Below is a small trained network, with its code and all its weights. Each question gives an input and a target symbol and asks what happens when units are switched off, that is, made to give their printed mean instead of their output.

import numpy as np


def w(rows, s, z=0):
    codes = np.array(rows[::2]) - 128.0
    scale = np.full(codes.shape[1], s)
    scale[-1] = z or s
    return codes * scale


def norm(h):
    return h / np.sqrt((h * h).mean(-1, keepdims=True) + 1e-5)


def f(y):
    return y / 2 * (1 + np.tanh(0.7978845608 * (y + 0.044715 * y**3)))


def softmax(a):
    e = np.exp(a - a.max(-1, keepdims=True))
    return e / e.sum(-1, keepdims=True)


def log_softmax(a):
    a = a - a.max(-1, keepdims=True)
    return a - np.log(np.exp(a).sum(-1, keepdims=True))


def net(x, mask):
    ids = ['αβζθφω'.index(c) for c in x.split()]
    T = len(ids)
    res = E[ids] + P[:T]
    q, k, v = (norm(res) @ M[0].T for M in (Q, K, V))
    z = softmax(np.where(np.tri(T) > 0, q @ k.T / 3**0.5, -1e9)) @ v
    res = res + np.where(mask[0], z, O[0][:, -1]) @ O[0][:, :-1]
    y = f(norm(res) @ A[0][:, :-1].T + A[0][:, -1])
    res = res + np.where(mask[1:17], y, B[0][:, -1]) @ B[0][:, :-1]
    return log_softmax(norm(res)[-1] @ U[:, :-1].T + U[:, -1])


Q, K, V, O, A, B = {}, {}, {}, {}, {}, {}
E = w([
[164,117,127],'α',
[157,96,198],'β',
[21,251,103],'ζ',
[111,75,120],'θ',
[99,157,167],'φ',
[183,154,133],'ω',
],0.016)
P = w([
[84,162,174],'0',
[142,79,104],'1',
[77,163,180],'2',
[145,75,82],'3',
[80,163,182],'4',
[162,74,66],'5',
[80,164,182],'6',
[222,14,63],'7',
[74,162,182],'8',
[236,1,61],'9',
[77,161,182],'10',
],0.0068)
Q[0] = w([
[176,155,5],'H0',
[85,23,10],'H0',
[124,241,13],'H0',
],0.013)
K[0] = w([
[201,103,65],'H0',
[140,91,2],'H0',
[173,89,91],'H0',
],0.02)
V[0] = w([
[80,101,156],'H0',
[230,165,252],'H0',
[172,192,40],'H0',
],0.0037)
O[0] = w([
[181,71,152,185],'H0',
[55,79,1,206],'H0',
[58,192,140,5],'H0',
],0.0034,0.0018)
A[0] = w([
[160,103,133,126],'N0',
[124,133,132,104],'N1',
[138,156,72,147],'N2',
[109,133,148,103],'N3',
[103,176,184,173],'N4',
[206,118,103,120],'N5',
[146,241,151,211],'N6',
[150,249,105,2],'N7',
[159,211,180,112],'N8',
[152,161,154,76],'N9',
[126,116,113,151],'N10',
[112,160,157,49],'N11',
[129,183,121,88],'N12',
[123,154,115,131],'N13',
[165,84,88,91],'N14',
[125,121,113,121],'N15',
],0.017,0.006)
B[0] = w([
[150,135,141,186],'N0',
[123,122,132,117],'N1',
[157,136,160,149],'N2',
[123,146,132,137],'N3',
[135,156,106,236],'N4',
[69,118,120,227],'N5',
[114,34,164,254],'N6',
[176,253,89,178],'N7',
[85,104,84,196],'N8',
[113,129,109,127],'N9',
[127,142,117,149],'N10',
[112,102,158,133],'N11',
[158,153,123,141],'N12',
[144,124,139,126],'N13',
[177,128,99,208],'N14',
[128,130,119,126],'N15',
],0.033,0.0056)
U = w([
[187,119,69,83],'α',
[34,181,62,200],'β',
[174,69,222,119],'ζ',
[153,180,154,139],'θ',
[9,27,136,151],'φ',
[104,133,2,1],'ω',
],0.0096,0.0052)

Each question gives the input, a string of symbols that net reads in full, and the target symbol t.
The units are the heads (3 rows each of Q, K, V and O) and the neurons (one row each of A and B). Each row of codes is followed by its name. A weight is (code - 128) times the scale printed after its matrix; where a second scale follows, it is the last column's (O, A, B and U).
mask holds one flag per unit, heads first, then neurons. A switched-off unit (its flag False) gives its mean, the last column of its rows in O or B, instead of its output. The means were averaged over made-up inputs and are rounded, as every weight is.
A unit's drop is (log p(t) with every unit on - log p(t) with that unit switched off) / (log p(t) with every unit on - log p(t) with every unit switched off).
The circuit of an input: a set's keep is (log p(t) with only the set's units on - log p(t) with every unit switched off) / (log p(t) with every unit on - log p(t) with every unit switched off). Starting from the 12 units with the biggest drops (on a tie, the unit counted first), units are removed one at a time, each time the one whose removal leaves the highest keep (on an exact tie, the one counted first), for as long as the keep stays at least 0.8.
units of the circuit, in order: the units of the circuit, biggest drop first
unit that matters most: the unit with the biggest drop
k most important neurons: the k neurons with the biggest drops, biggest first
drop when u is switched off: that unit's drop, to one decimal
input ω β θ, target ζ: units of the circuit, in order -> N8; N5
input ζ α β θ, target α: units of the circuit, in order -> N6; N8; N5
input φ θ θ ζ ω θ ζ φ, target α: unit that matters most -> N6
input ζ β ζ β θ θ α ζ ω θ α, target β: 2 most important neurons -> N6; N11
input ζ α α θ ω, target β: 3 most important neurons -> N7; N8; N14
input ζ β α, target β: 2 most important neurons -> N6; N5
input ω ω α ω θ β ζ φ, target β: units of the circuit, in order -> N6; H0; N14
input ζ β ζ θ ω θ θ β ω φ, target β: 3 most important neurons -> N6; N5; N2
input ω φ α ω α ζ β ω β, target β: 4 most important neurons -> N6; N4; N14; N2
input ζ ζ β φ θ, target β: 3 most important neurons -> N6; N14; N11
input θ θ θ θ, target α: drop when N14 is switched off -> 0.4
input φ θ ζ θ ζ ω, target φ: drop when N2 is switched off -> 0.1
input θ θ θ, target ζ: drop when N4 is switched off -> 0.8
input α θ ζ β ω, target β: most important neuron -> N7
